Below are the code and all the weights of a small trained network. Each question names an input and a class and asks about switching units off, where a switched-off unit gives its printed mean instead of its output.

import numpy as np


def w(rows, s, z=0):
    codes = np.array(rows[::2]) - 128.0
    scale = np.full(codes.shape[1], s)
    scale[-1] = z or s
    return codes * scale


def f(y):
    return np.maximum(y, 0)


def log_softmax(a):
    a = a - a.max(-1, keepdims=True)
    return a - np.log(np.exp(a).sum(-1, keepdims=True))


def net(x, mask):
    res = np.array(x, float).reshape(1, 4) / 4 @ E
    y = f(res @ A[0][:, :-1].T + A[0][:, -1])
    res = res + np.where(mask, y, B[0][:, -1]) @ B[0][:, :-1]
    return log_softmax(res[-1] @ U[:, :-1].T + U[:, -1])


A, B = {}, {}
E = w([
[210,115,213,214,69,192],'x0',
[46,144,146,111,93,159],'x1',
[130,31,212,45,223,159],'x2',
[61,13,145,247,146,67],'x3',
],0.012)
A[0] = w([
[188,160,113,143,85,93,189],'N0',
[115,173,107,218,81,88,166],'N1',
[169,119,170,231,42,140,155],'N2',
[209,179,158,112,54,196,177],'N3',
[174,160,106,105,108,67,173],'N4',
[97,96,30,60,144,69,230],'N5',
[133,112,122,207,72,190,142],'N6',
[187,124,208,199,83,226,141],'N7',
[139,75,238,177,116,106,119],'N8',
[189,84,180,163,42,203,131],'N9',
[104,138,41,218,96,98,197],'N10',
[165,175,98,58,93,148,255],'N11',
[74,80,117,28,160,96,181],'N12',
[74,111,53,93,123,50,215],'N13',
[165,125,84,95,133,162,165],'N14',
[98,65,141,164,106,68,136],'N15',
[112,55,188,166,179,150,114],'N16',
[130,53,214,57,226,182,136],'N17',
[55,80,155,163,161,86,154],'N18',
[191,181,143,41,150,213,178],'N19',
[111,195,29,74,77,122,220],'N20',
[110,90,160,184,99,68,114],'N21',
[95,118,93,102,188,86,181],'N22',
[153,110,148,68,164,176,133],'N23',
[73,59,124,215,151,95,135],'N24',
[171,98,139,34,191,238,142],'N25',
[112,146,77,6,187,83,205],'N26',
],0.011,0.0091)
B[0] = w([
[124,166,157,172,74,190,200],'N0',
[102,115,104,186,70,170,222],'N1',
[99,90,141,171,126,192,244],'N2',
[94,201,228,172,146,190,236],'N3',
[110,171,115,127,86,157,182],'N4',
[144,161,63,103,92,49,234],'N5',
[130,99,124,151,116,190,203],'N6',
[62,99,224,114,162,217,239],'N7',
[97,45,153,121,182,158,212],'N8',
[43,91,207,153,177,226,221],'N9',
[113,110,47,246,69,139,233],'N10',
[168,252,161,91,20,147,241],'N11',
[169,131,102,59,111,48,224],'N12',
[158,188,14,165,126,38,220],'N13',
[123,176,155,93,111,118,175],'N14',
[145,63,44,160,211,122,198],'N15',
[158,51,125,93,206,143,204],'N16',
[71,17,231,15,200,2,254],'N17',
[156,76,37,119,188,77,209],'N18',
[52,178,172,144,86,111,245],'N19',
[212,193,115,122,59,151,245],'N20',
[129,23,111,145,122,124,193],'N21',
[163,123,71,114,138,40,197],'N22',
[85,94,224,104,102,50,189],'N23',
[135,40,66,152,179,146,227],'N24',
[54,108,213,89,97,59,229],'N25',
[177,149,121,80,70,65,253],'N26',
],0.0087,0.018)
U = w([
[202,197,121,108,48,138,251],'0',
[136,188,196,145,104,226,192],'1',
[135,130,179,45,71,57,52],'2',
[61,129,253,110,130,114,126],'3',
[144,133,36,206,136,86,116],'4',
[98,54,133,196,102,179,68],'5',
[163,89,95,78,218,56,139],'6',
[128,58,167,79,247,167,53],'7',
],0.011,0.0021)

Each question gives the input, the list of numbers given to net, and the class t.
The units are the neurons (one row each of A and B). Each row of codes is followed by its name. A weight is (code - 128) times the scale printed after its matrix; where a second scale follows, it is the last column's (A, B and U).
mask holds one flag per neuron, in row order. A switched-off neuron (its flag False) gives its mean, the last column of its row in B, instead of its output. The means were averaged over made-up inputs and are rounded, as every weight is.
A unit's drop is (log p(t) with every unit on - log p(t) with that unit switched off) / (log p(t) with every unit on - log p(t) with every unit switched off).
The circuit of an input: a set's keep is (log p(t) with only the set's units on - log p(t) with every unit switched off) / (log p(t) with every unit on - log p(t) with every unit switched off). Starting from the 12 units with the biggest drops (on a tie, the unit counted first), units are removed one at a time, each time the one whose removal leaves the highest keep (on an exact tie, the one counted first), for as long as the keep stays at least 0.8.
units of the circuit, in order: the units of the circuit, biggest drop first
top k neurons: the k neurons with the biggest drops, biggest first
drop when u is switched off: that unit's drop, to one decimal
input [6,1,1,8], class 7: units of the circuit, in order	(N16; N8)
input [0,2,-6,-7], class 0: units of the circuit, in order	(N20)
input [4,-1,-3,1], class 5: top 2 neurons	(N11; N20)
input [1,6,0,-8], class 1: top 2 neurons	(N17; N3)
input [-5,3,-7,1], class 4: top 2 neurons	(N10; N13)
input [3,-5,0,-8], class 1: top 2 neurons	(N17; N11)
input [5,-7,1,-8], class 3: top 3 neurons	(N25; N23; N19)
input [-8,8,-5,1], class 4: top 2 neurons	(N13; N10)
input [-2,5,-5,5], class 4: drop when N2 is switched off	0.0
input [2,-1,-1,-7], class 1: drop when N17 is switched off	0.1
input [-8,3,-1,-4], class 0: drop when N17 is switched off	0.1
